Below are the code and all the weights of a small trained network. Each question names an input and a class and asks about switching units off, where a switched-off unit gives its printed mean instead of its output.

import numpy as np


def w(rows, s, z=0):
    codes = np.array(rows[::2]) - 128.0
    scale = np.full(codes.shape[1], s)
    scale[-1] = z or s
    return codes * scale


def norm(h):
    return h / np.sqrt((h * h).mean(-1, keepdims=True) + 1e-5)


def f(y):
    return np.maximum(y, 0)


def log_softmax(a):
    a = a - a.max(-1, keepdims=True)
    return a - np.log(np.exp(a).sum(-1, keepdims=True))


def net(x, mask):
    res = np.array(x, float).reshape(1, 5) / 4 @ E
    u = 0
    for l in range(2):
        y = f(norm(res) @ A[l][:, :-1].T + A[l][:, -1])
        res = res + np.where(mask[u : u + 8], y, B[l][:, -1]) @ B[l][:, :-1]
        u += 8
    return log_softmax(norm(res)[-1] @ U[:, :-1].T + U[:, -1])


A, B = {}, {}
E = w([
[66,81,93,115,63,165,35,129,68,115],'x0',
[136,152,165,143,222,110,76,116,228,254],'x1',
[133,124,128,130,129,129,128,130,125,128],'x2',
[53,95,78,102,134,108,160,3,222,88],'x3',
[127,130,125,127,131,129,131,129,128,129],'x4',
],0.0065)
A[0] = w([
[186,148,143,137,136,119,240,161,124,114,2],'L0N0',
[113,119,117,135,127,133,117,35,190,106,134],'L0N1',
[190,127,121,136,138,132,142,152,92,141,88],'L0N2',
[97,116,81,139,141,144,171,103,156,99,74],'L0N3',
[195,137,141,135,189,128,192,123,201,212,83],'L0N4',
[147,164,137,134,141,93,248,66,177,67,108],'L0N5',
[107,139,128,131,124,128,66,101,187,203,77],'L0N6',
[157,141,140,149,150,123,54,132,146,197,78],'L0N7',
],0.013,0.0044)
B[0] = w([
[185,75,137,167,252,99,169,148,111,42,192],'L0N0',
[98,143,93,143,144,85,129,90,175,120,235],'L0N1',
[109,130,161,145,145,90,162,99,115,85,172],'L0N2',
[114,130,127,111,80,138,129,135,146,197,191],'L0N3',
[72,179,108,143,34,114,91,118,82,73,240],'L0N4',
[175,96,108,50,79,206,167,148,137,193,253],'L0N5',
[154,91,125,185,232,81,142,149,155,122,203],'L0N6',
[178,128,152,79,103,172,149,147,124,193,195],'L0N7',
],0.013,0.012)
A[1] = w([
[100,119,51,102,80,115,153,92,167,81,99],'L1N0',
[109,236,183,167,44,141,47,169,14,57,48],'L1N1',
[166,86,168,85,172,224,127,112,114,62,44],'L1N2',
[40,52,171,128,254,124,66,63,196,129,6],'L1N3',
[30,126,75,142,67,127,88,99,138,119,23],'L1N4',
[58,189,126,119,2,112,108,94,159,165,75],'L1N5',
[43,186,65,121,84,120,108,31,185,101,53],'L1N6',
[170,132,137,147,168,174,40,211,141,216,97],'L1N7',
],0.011,0.0017)
B[1] = w([
[119,136,248,170,169,159,35,129,78,162,237],'L1N0',
[112,145,23,157,138,110,88,133,242,180,251],'L1N1',
[50,160,203,148,122,84,74,82,90,126,178],'L1N2',
[104,191,60,141,44,140,73,150,159,146,174],'L1N3',
[158,160,153,114,134,70,254,112,132,75,214],'L1N4',
[112,105,160,160,185,108,107,116,87,59,243],'L1N5',
[172,110,130,141,160,121,146,192,54,61,239],'L1N6',
[114,103,144,58,76,181,164,86,104,118,176],'L1N7',
],0.012,0.011)
U = w([
[128,108,205,177,219,71,160,120,61,2,2],'0',
[87,185,32,187,127,81,59,128,231,155,117],'1',
[149,78,172,25,80,225,150,99,122,214,238],'2',
],0.007,0.00015)

Each question gives the input, the list of numbers given to net, and the class t.
The units are the neurons (one row each of A and B). Each row of codes is followed by its name. A weight is (code - 128) times the scale printed after its matrix; where a second scale follows, it is the last column's (A, B and U).
mask holds one flag per neuron, layer by layer. A switched-off neuron (its flag False) gives its mean, the last column of its row in B, instead of its output. The means were averaged over made-up inputs and are rounded, as every weight is.
A unit's drop is (log p(t) with every unit on - log p(t) with that unit switched off) / (log p(t) with every unit on - log p(t) with every unit switched off).
The circuit of an input: a set's keep is (log p(t) with only the set's units on - log p(t) with every unit switched off) / (log p(t) with every unit on - log p(t) with every unit switched off). Starting from the 12 units with the biggest drops (on a tie, the unit counted first), units are removed one at a time, each time the one whose removal leaves the highest keep (on an exact tie, the one counted first), for as long as the keep stays at least 0.8.
circuit, biggest first: the units of the circuit, biggest drop first
unit that matters most: the unit with the biggest drop
top k neurons: the k neurons with the biggest drops, biggest first
top k neurons in layer l: the k neurons of layer l with the biggest drops, biggest first
drop when u is switched off: that unit's drop, to one decimal
input [-6,-4,-3,1,-5], class 2: unit that matters most -> L0N5
input [-7,6,1,-4,3], class 1: circuit, biggest first -> (L0N4, L1N1)
input [5,0,-1,-3,1], class 1: circuit, biggest first -> (L0N5, L1N1)
input [2,3,-8,3,-3], class 1: top 2 neurons -> (L0N6, L1N3)
input [0,7,2,6,-6], class 0: top 3 neurons -> (L0N4, L0N0, L1N6)
input [4,-1,-6,0,-4], class 1: top 3 neurons -> (L0N1, L1N1, L0N5)
input [-6,1,2,-8,-2], class 1: top 2 neurons in layer 0 -> (L0N4, L0N6)
input [-1,8,-6,5,-4], class 0: top 2 neurons -> (L0N4, L0N0)
input [6,7,1,-1,-8], class 2: top 2 neurons -> (L0N7, L1N7)
input [6,1,-6,-7,1], class 2: top 2 neurons in layer 0 -> (L0N4, L0N7)
input [2,-6,8,-6,0], class 1: top 2 neurons in layer 0 -> (L0N5, L0N6)
input [-2,7,-3,8,-6], class 0: top 4 neurons -> (L0N4, L1N6, L1N1, L0N0)
input [-8,1,-5,-1,3], class 1: top 3 neurons in layer 1 -> (L1N1, L1N6, L1N5)
input [3,8,-5,-1,-6], class 2: top 3 neurons -> (L0N7, L1N7, L0N6)
input [-4,-1,-4,1,-1], class 2: circuit, biggest first -> (L0N5)
input [7,-5,1,0,0], class 1: top 4 neurons in layer 0 -> (L0N1, L0N5, L0N3, L0N4)
input [-4,7,4,-4,-2], class 1: top 2 neurons -> (L0N4, L1N1)
input [5,2,-6,-1,-1], class 2: top 2 neurons -> (L1N7, L0N7)
input [-6,6,-7,-6,3], class 1: top 2 neurons -> (L0N4, L1N1)
input [-4,-8,-5,4,-3], class 2: unit that matters most -> L0N5
input [3,-7,7,-5,-5], class 1: top 2 neurons -> (L1N1, L0N5)
input [5,1,-4,0,-3], class 2: top 2 neurons in layer 1 -> (L1N7, L1N1)
input [-2,8,-4,3,4], class 0: drop when L0N4 is switched off -> 6.2
input [4,2,2,-4,0], class 2: drop when L0N4 is switched off -> 0.4
input [2,-3,-5,-6,4], class 1: drop when L0N6 is switched off -> 0.0
input [-4,-5,-2,7,8], class 2: drop when L0N5 is switched off -> 1.0
input [-6,0,-8,3,-6], class 2: top neuron -> (L0N5)
